Below are the code and all the weights of a small trained network. Each question names an input and a class and asks about switching units off, where a switched-off unit gives its printed mean instead of its output.

import numpy as np


def w(rows, s, z=0):
    codes = np.array(rows[::2]) - 128.0
    scale = np.full(codes.shape[1], s)
    scale[-1] = z or s
    return codes * scale


def norm(h):
    return h / np.sqrt((h * h).mean(-1, keepdims=True) + 1e-5)


def f(y):
    return np.maximum(y, 0)


def log_softmax(a):
    a = a - a.max(-1, keepdims=True)
    return a - np.log(np.exp(a).sum(-1, keepdims=True))


def net(x, mask):
    res = np.array(x, float).reshape(1, 6) / 4 @ E
    u = 0
    for l in range(4):
        y = f(norm(res) @ A[l][:, :-1].T + A[l][:, -1])
        res = res + np.where(mask[u : u + 6], y, B[l][:, -1]) @ B[l][:, :-1]
        u += 6
    return log_softmax(norm(res)[-1] @ U[:, :-1].T + U[:, -1])


A, B = {}, {}
E = w([
[34,243,155,46,97,222],'x0',
[132,123,127,127,135,138],'x1',
[129,125,127,128,127,132],'x2',
[142,93,218,29,162,66],'x3',
[255,231,160,105,125,161],'x4',
[124,134,129,129,127,122],'x5',
],0.012)
A[0] = w([
[173,9,59,172,164,22,147],'0.n0',
[90,164,157,47,104,118,7],'0.n1',
[254,166,199,205,170,95,2],'0.n2',
[122,68,137,103,163,107,12],'0.n3',
[157,158,62,239,156,101,23],'0.n4',
[247,195,150,122,118,139,167],'0.n5',
],0.0084,0.004)
B[0] = w([
[172,212,232,174,219,196,254],'0.n0',
[80,124,172,58,88,163,158],'0.n1',
[94,1,39,73,95,73,190],'0.n2',
[113,112,163,99,165,117,148],'0.n3',
[147,23,122,176,67,205,172],'0.n4',
[249,215,104,90,81,81,214],'0.n5',
],0.0085,0.0096)
A[1] = w([
[252,65,110,166,127,93,35],'1.n0',
[122,121,161,76,158,69,146],'1.n1',
[59,126,84,136,76,170,2],'1.n2',
[91,201,74,96,97,126,68],'1.n3',
[27,133,106,78,89,160,88],'1.n4',
[137,195,89,176,102,143,82],'1.n5',
],0.015,0.0085)
B[1] = w([
[58,96,76,99,36,58,254],'1.n0',
[195,87,190,85,195,91,211],'1.n1',
[106,183,50,174,227,11,162],'1.n2',
[225,162,138,186,187,244,184],'1.n3',
[36,59,27,87,143,76,211],'1.n4',
[159,104,67,77,173,182,174],'1.n5',
],0.012,0.0091)
A[2] = w([
[103,148,120,250,158,207,2],'2.n0',
[115,200,94,149,152,226,137],'2.n1',
[57,96,82,227,106,179,126],'2.n2',
[95,51,128,197,223,110,67],'2.n3',
[134,168,13,181,82,141,160],'2.n4',
[149,184,143,41,149,171,13],'2.n5',
],0.013,0.0054)
B[2] = w([
[77,188,210,48,78,111,172],'2.n0',
[229,154,103,125,151,133,206],'2.n1',
[105,197,176,163,31,83,217],'2.n2',
[88,233,203,151,139,121,243],'2.n3',
[127,101,105,248,181,158,254],'2.n4',
[59,184,183,167,65,186,191],'2.n5',
],0.015,0.008)
A[3] = w([
[65,114,143,125,232,114,153],'3.n0',
[137,181,165,220,121,191,90],'3.n1',
[74,101,174,128,203,132,53],'3.n2',
[82,90,114,3,109,69,130],'3.n3',
[113,157,217,69,43,187,23],'3.n4',
[69,84,117,65,150,154,2],'3.n5',
],0.015,0.0066)
B[3] = w([
[158,87,71,180,158,146,238],'3.n0',
[107,74,158,18,131,109,254],'3.n1',
[171,74,105,164,195,208,190],'3.n2',
[80,95,154,43,69,211,222],'3.n3',
[31,185,188,216,106,9,197],'3.n4',
[123,38,124,22,162,158,152],'3.n5',
],0.014,0.0087)
U = w([
[51,242,248,155,31,46,200],'0',
[208,34,242,185,236,77,146],'1',
[29,199,21,243,231,115,4],'2',
[25,8,94,8,201,204,2],'3',
[220,46,40,222,26,64,209],'4',
[254,23,185,13,48,7,130],'5',
[241,214,91,93,139,228,123],'6',
],0.017,0.0075)

Each question gives the input, the list of numbers given to net, and the class t.
The units are the neurons (one row each of A and B). Each row of codes is followed by its name. A weight is (code - 128) times the scale printed after its matrix; where a second scale follows, it is the last column's (A, B and U).
mask holds one flag per neuron, layer by layer. A switched-off neuron (its flag False) gives its mean, the last column of its row in B, instead of its output. The means were averaged over made-up inputs and are rounded, as every weight is.
A unit's drop is (log p(t) with every unit on - log p(t) with that unit switched off) / (log p(t) with every unit on - log p(t) with every unit switched off).
The circuit of an input: a set's keep is (log p(t) with only the set's units on - log p(t) with every unit switched off) / (log p(t) with every unit on - log p(t) with every unit switched off). Starting from the 12 units with the biggest drops (on a tie, the unit counted first), units are removed one at a time, each time the one whose removal leaves the highest keep (on an exact tie, the one counted first), for as long as the keep stays at least 0.8.
units of the circuit, in order: the units of the circuit, biggest drop first
most important unit: the unit with the biggest drop
top k neurons: the k neurons with the biggest drops, biggest first
k most important neurons of layer l: the k neurons of layer l with the biggest drops, biggest first
drop of u: that unit's drop, to one decimal
input [8,5,7,-1,-8,5], class 2: 3 most important neurons of layer 1	1.n2; 1.n4; 1.n3
input [0,4,2,-6,-2,-8], class 0: most important unit	2.n2
input [0,-8,-7,-5,0,-6], class 0: top 3 neurons	2.n2; 0.n5; 0.n4
input [1,-5,1,6,-3,-1], class 3: 3 most important neurons of layer 0	0.n0; 0.n5; 0.n1
input [4,8,-1,2,0,-7], class 3: top 2 neurons	1.n4; 0.n0
input [5,8,-1,-2,0,-8], class 2: units of the circuit, in order	0.n0; 1.n2
input [6,-4,-8,-2,1,0], class 6: top 2 neurons	1.n3; 2.n1
input [7,5,2,-8,1,-1], class 6: top 4 neurons	1.n3; 2.n1; 0.n2; 1.n0
input [0,-6,-5,5,1,6], class 5: top 2 neurons	1.n1; 0.n0
input [-7,-3,3,6,1,-6], class 5: top 2 neurons	1.n0; 2.n4
input [1,-8,6,-6,2,-7], class 6: top 3 neurons	0.n2; 1.n0; 1.n4
input [1,5,7,8,4,-6], class 0: 2 most important neurons of layer 3	3.n4; 3.n1
input [6,-8,0,0,-5,-7], class 2: top 2 neurons	1.n2; 1.n3
input [-7,-8,-5,0,-2,2], class 0: top 2 neurons	1.n1; 0.n4
input [0,-1,5,-6,3,-6], class 4: units of the circuit, in order	0.n0
input [7,-6,0,-1,5,2], class 6: top 3 neurons	2.n1; 1.n3; 0.n0
input [7,7,-4,-8,1,-5], class 6: 2 most important neurons of layer 1	1.n3; 1.n0
input [0,4,-2,-2,7,-2], class 4: top 3 neurons	0.n2; 0.n0; 1.n0
input [3,7,-2,-6,1,-7], class 6: top 2 neurons	0.n2; 2.n1
input [4,7,2,-2,-4,5], class 2: top neuron	1.n4
input [4,1,7,3,-1,-4], class 3: drop of 1.n4	3.6
input [-5,8,-6,6,4,-3], class 5: drop of 0.n3	0.0
input [8,-1,-3,3,-3,3], class 3: drop of 1.n4	4.2
